Below is a small trained network, with its code and all its weights. Each question gives an input and a target symbol and asks what happens when units are switched off, that is, made to give their printed mean instead of their output.

import numpy as np


def w(rows, s, z=0):
    codes = np.array(rows[::2]) - 128.0
    scale = np.full(codes.shape[1], s)
    scale[-1] = z or s
    return codes * scale


def norm(h):
    return h / np.sqrt((h * h).mean(-1, keepdims=True) + 1e-5)


def f(y):
    return y / 2 * (1 + np.tanh(0.7978845608 * (y + 0.044715 * y**3)))


def softmax(a):
    e = np.exp(a - a.max(-1, keepdims=True))
    return e / e.sum(-1, keepdims=True)


def log_softmax(a):
    a = a - a.max(-1, keepdims=True)
    return a - np.log(np.exp(a).sum(-1, keepdims=True))


def net(x, mask):
    ids = ['ΞΦβδηθμτ'.index(c) for c in x.split()]
    T = len(ids)
    res = E[ids] + P[:T]
    u = 0
    for l in range(3):
        q, k, v = (norm(res) @ M[l].T for M in (Q, K, V))
        z = softmax(np.where(np.tri(T) > 0, q @ k.T / 3**0.5, -1e9)) @ v
        res = res + np.where(mask[u], z, O[l][:, -1]) @ O[l][:, :-1]
        u += 1
        y = f(norm(res) @ A[l][:, :-1].T + A[l][:, -1])
        res = res + np.where(mask[u : u + 12], y, B[l][:, -1]) @ B[l][:, :-1]
        u += 12
    return log_softmax(norm(res)[-1] @ U[:, :-1].T + U[:, -1])


Q, K, V, O, A, B = {}, {}, {}, {}, {}, {}
E = w([
[83,40,99,23,167,193],'Ξ',
[159,60,131,185,160,122],'Φ',
[168,206,112,148,100,110],'β',
[74,117,110,18,117,167],'δ',
[67,155,221,123,119,99],'η',
[144,157,162,163,139,98],'θ',
[191,169,4,195,195,65],'μ',
[103,131,71,149,246,113],'τ',
],0.012)
P = w([
[174,123,107,118,92,9],'0',
[206,144,145,141,182,163],'1',
[87,118,98,201,78,93],'2',
[123,143,130,92,187,40],'3',
[189,155,162,136,185,182],'4',
[85,134,101,191,70,115],'5',
[121,142,130,88,177,44],'6',
[177,170,164,135,173,197],'7',
[85,142,109,184,72,132],'8',
[119,158,145,87,167,47],'9',
[167,175,164,150,167,220],'10',
[80,159,122,178,64,152],'11',
[125,154,135,87,169,57],'12',
[177,157,146,140,178,199],'13',
],0.015)
Q[0] = w([
[104,149,144,84,111,6],'L0H1',
[61,156,112,102,144,49],'L0H1',
[168,107,177,169,140,227],'L0H1',
],0.017)
K[0] = w([
[74,171,142,188,131,247],'L0H1',
[104,143,103,180,135,222],'L0H1',
[178,77,126,69,124,22],'L0H1',
],0.011)
V[0] = w([
[227,126,164,124,2,105],'L0H1',
[163,29,215,107,47,148],'L0H1',
[98,159,112,115,236,10],'L0H1',
],0.0035)
O[0] = w([
[165,88,104,147,39,129,87],'L0H1',
[162,1,133,120,113,99,16],'L0H1',
[114,72,84,136,217,214,252],'L0H1',
],0.0083,0.0042)
A[0] = w([
[157,22,86,142,82,149,125],'L0N1',
[51,151,219,182,77,87,3],'L0N2',
[173,186,134,169,158,254,16],'L0N3',
[203,125,58,138,210,97,174],'L0N4',
[158,170,181,170,210,101,135],'L0N5',
[138,171,211,146,155,168,169],'L0N6',
[155,91,208,81,223,141,74],'L0N7',
[94,108,158,175,183,129,116],'L0N8',
[180,79,112,54,154,109,135],'L0N9',
[146,82,209,113,175,208,164],'L0N10',
[112,174,151,117,114,187,146],'L0N11',
[30,124,204,109,77,126,119],'L0N12',
],0.0092,0.0025)
B[0] = w([
[112,131,88,132,198,164,122],'L0N1',
[104,67,188,156,185,194,137],'L0N2',
[194,74,151,140,148,141,219],'L0N3',
[98,163,192,81,220,133,254],'L0N4',
[93,112,102,41,123,166,232],'L0N5',
[132,99,73,134,198,155,174],'L0N6',
[158,190,120,157,98,101,176],'L0N7',
[124,152,53,145,30,176,171],'L0N8',
[130,159,137,209,166,160,137],'L0N9',
[182,177,123,107,196,86,168],'L0N10',
[72,130,141,148,254,133,153],'L0N11',
[144,173,173,25,188,108,134],'L0N12',
],0.0081,0.0089)
Q[1] = w([
[143,118,45,162,126,160],'L1H1',
[11,145,133,141,129,66],'L1H1',
[195,171,132,113,161,148],'L1H1',
],0.012)
K[1] = w([
[168,88,111,127,138,179],'L1H1',
[93,212,112,111,164,201],'L1H1',
[155,100,74,82,167,6],'L1H1',
],0.013)
V[1] = w([
[124,215,107,215,49,104],'L1H1',
[138,169,1,41,176,123],'L1H1',
[127,190,213,134,192,71],'L1H1',
],0.0077)
O[1] = w([
[190,134,77,225,224,92,68],'L1H1',
[212,109,84,158,2,104,254],'L1H1',
[96,181,212,163,6,160,221],'L1H1',
],0.0073,0.0097)
A[1] = w([
[121,125,165,159,111,92,104],'L1N1',
[112,183,110,97,169,191,123],'L1N2',
[118,109,131,95,118,178,49],'L1N3',
[95,86,183,171,161,175,86],'L1N4',
[159,89,81,180,111,166,4],'L1N5',
[4,178,85,114,118,132,148],'L1N6',
[114,164,128,186,168,187,157],'L1N7',
[149,52,136,92,128,144,9],'L1N8',
[96,92,117,182,100,155,88],'L1N9',
[175,160,111,145,131,84,78],'L1N10',
[118,170,146,96,133,108,176],'L1N11',
[123,45,188,209,103,126,3],'L1N12',
],0.015,0.0033)
B[1] = w([
[192,134,114,163,129,89,127],'L1N1',
[145,124,112,111,94,171,240],'L1N2',
[172,151,62,117,198,70,139],'L1N3',
[97,170,116,124,209,64,144],'L1N4',
[11,156,149,45,77,134,137],'L1N5',
[133,116,131,124,143,239,249],'L1N6',
[118,88,145,189,103,98,200],'L1N7',
[125,149,45,132,144,157,125],'L1N8',
[97,83,172,120,158,186,144],'L1N9',
[83,131,110,139,204,107,140],'L1N10',
[109,122,174,116,92,107,185],'L1N11',
[134,49,158,173,153,162,130],'L1N12',
],0.012,0.013)
Q[2] = w([
[253,148,188,166,175,166],'L2H1',
[184,101,210,91,25,94],'L2H1',
[254,160,111,124,206,110],'L2H1',
],0.011)
K[2] = w([
[226,39,21,195,114,27],'L2H1',
[81,124,191,169,113,91],'L2H1',
[174,74,69,78,151,1],'L2H1',
],0.0081)
V[2] = w([
[98,119,102,145,166,81],'L2H1',
[171,163,3,135,173,188],'L2H1',
[105,138,184,149,163,208],'L2H1',
],0.0079)
O[2] = w([
[118,80,161,85,131,166,41],'L2H1',
[207,148,183,116,167,158,226],'L2H1',
[162,133,105,107,132,1,254],'L2H1',
],0.015,0.005)
A[2] = w([
[140,206,118,41,129,160,28],'L2N1',
[254,130,86,141,123,153,105],'L2N2',
[78,80,103,250,69,128,2],'L2N3',
[162,151,153,73,171,172,108],'L2N4',
[99,206,55,56,145,128,129],'L2N5',
[147,189,114,103,135,153,86],'L2N6',
[156,100,69,90,165,208,124],'L2N7',
[145,150,98,243,145,146,126],'L2N8',
[175,70,112,99,194,160,39],'L2N9',
[183,172,190,43,213,46,96],'L2N10',
[61,164,148,63,123,185,75],'L2N11',
[175,177,93,177,103,93,138],'L2N12',
],0.012,0.0084)
B[2] = w([
[180,61,169,65,141,137,214],'L2N1',
[69,150,62,133,164,62,238],'L2N2',
[191,107,190,39,101,10,144],'L2N3',
[141,135,137,87,96,76,250],'L2N4',
[162,123,185,147,191,157,217],'L2N5',
[138,109,135,82,159,109,193],'L2N6',
[88,124,105,180,81,113,255],'L2N7',
[180,99,117,108,97,74,196],'L2N8',
[82,53,175,105,133,118,152],'L2N9',
[67,159,149,153,72,170,219],'L2N10',
[187,154,125,124,133,125,210],'L2N11',
[116,186,81,155,171,102,167],'L2N12',
],0.013,0.0076)
U = w([
[57,88,61,58,175,137,37],'Ξ',
[122,80,178,207,198,130,191],'Φ',
[151,205,83,179,163,97,156],'β',
[100,138,114,175,38,179,254],'δ',
[4,92,147,96,106,94,173],'η',
[150,82,169,166,39,50,65],'θ',
[39,205,214,162,158,145,120],'μ',
[185,151,181,88,158,174,129],'τ',
],0.013,0.0028)

Each question gives the input, a string of symbols that net reads in full, and the target symbol t.
The units are the heads (3 rows each of Q, K, V and O) and the neurons (one row each of A and B). Each row of codes is followed by its name. A weight is (code - 128) times the scale printed after its matrix; where a second scale follows, it is the last column's (O, A, B and U).
mask holds one flag per unit, layer by layer, with each layer's heads first. A switched-off unit (its flag False) gives its mean, the last column of its rows in O or B, instead of its output. The means were averaged over made-up inputs and are rounded, as every weight is.
A unit's drop is (log p(t) with every unit on - log p(t) with that unit switched off) / (log p(t) with every unit on - log p(t) with every unit switched off).
The circuit of an input: a set's keep is (log p(t) with only the set's units on - log p(t) with every unit switched off) / (log p(t) with every unit on - log p(t) with every unit switched off). Starting from the 12 units with the biggest drops (on a tie, the unit counted first), units are removed one at a time, each time the one whose removal leaves the highest keep (on an exact tie, the one counted first), for as long as the keep stays at least 0.8.
units of the circuit, in order: the units of the circuit, biggest drop first
unit that matters most: the unit with the biggest drop
k most important neurons: the k neurons with the biggest drops, biggest first
k most important neurons of layer l: the k neurons of layer l with the biggest drops, biggest first
drop when u is switched off: that unit's drop, to one decimal
input τ τ τ τ μ β θ δ τ μ, target τ: 2 most important neurons => L0N5, L2N1
input μ β τ τ β Ξ τ μ θ Φ β μ β, target μ: units of the circuit, in order => L1N10, L2N10
input τ β τ τ τ Φ, target η: 3 most important neurons => L1N5, L0N5, L0N4
input θ τ τ τ τ δ τ μ β θ μ β τ Φ, target θ: 3 most important neurons of layer 1 => L1N1, L1N6, L1N7
input β η β δ Φ η, target μ: unit that matters most => L0N12
input μ τ τ τ Ξ δ Φ μ η, target μ: units of the circuit, in order => L0N2, L1N4
input μ τ τ, target δ: units of the circuit, in order => L1N6, L2N7
input δ β μ β Ξ β β μ τ τ τ, target Ξ: 3 most important neurons => L0N4, L2N2, L0N1
input μ τ τ μ θ, target δ: 3 most important neurons => L1N6, L0N4, L0N6
input η η θ η τ, target μ: units of the circuit, in order => L2N10, L1N6
input τ μ β β, target μ: 2 most important neurons => L1N7, L0N3
input θ τ τ μ θ τ τ τ θ τ η τ β τ, target θ: 4 most important neurons => L1N7, L1N1, L1N6, L0N8
input μ μ β τ Φ δ τ τ β η β, target δ: 2 most important neurons of layer 0 => L0N4, L0N3
input τ τ μ β β Ξ, target Ξ: unit that matters most => L1N3
input β τ η τ τ δ τ Φ μ τ β τ δ Ξ, target Φ: 2 most important neurons => L0N10, L0N5
input η τ θ, target Φ: 2 most important neurons => L0N2, L1N4
input Φ Ξ τ η β τ δ μ μ τ μ, target η: 2 most important neurons of layer 0 => L0N5, L0N8
input τ τ τ τ β β η τ δ μ, target τ: 2 most important neurons => L0N5, L0N4
input η τ τ θ τ η τ β τ τ τ η μ δ, target μ: 2 most important neurons => L2N10, L0N5
input θ τ τ τ μ, target θ: 3 most important neurons => L1N7, L1N6, L0N8
input μ τ τ τ μ Φ, target η: 2 most important neurons of layer 1 => L1N5, L1N9
input η δ β β τ τ β τ η τ Ξ, target μ: unit that matters most => L1H1
input δ τ β θ τ Ξ τ Φ δ τ τ τ η δ, target Ξ: 3 most important neurons => L2N2, L0N10, L0N4
input μ μ β μ β, target δ: 2 most important neurons of layer 0 => L0N4, L0N6
input τ δ δ, target τ: 2 most important neurons => L0N12, L1N7
input μ β τ τ Ξ β τ Ξ τ δ τ τ τ η, target δ: 2 most important neurons of layer 0 => L0N10, L0N4
input δ δ δ δ τ Ξ τ τ μ τ β, target Ξ: unit that matters most => L0H1
input τ τ β τ β τ μ μ, target β: drop when L2N2 is switched off => 0.1
input β Ξ τ τ Φ β τ θ, target Φ: drop when L0H1 is switched off => 0.8
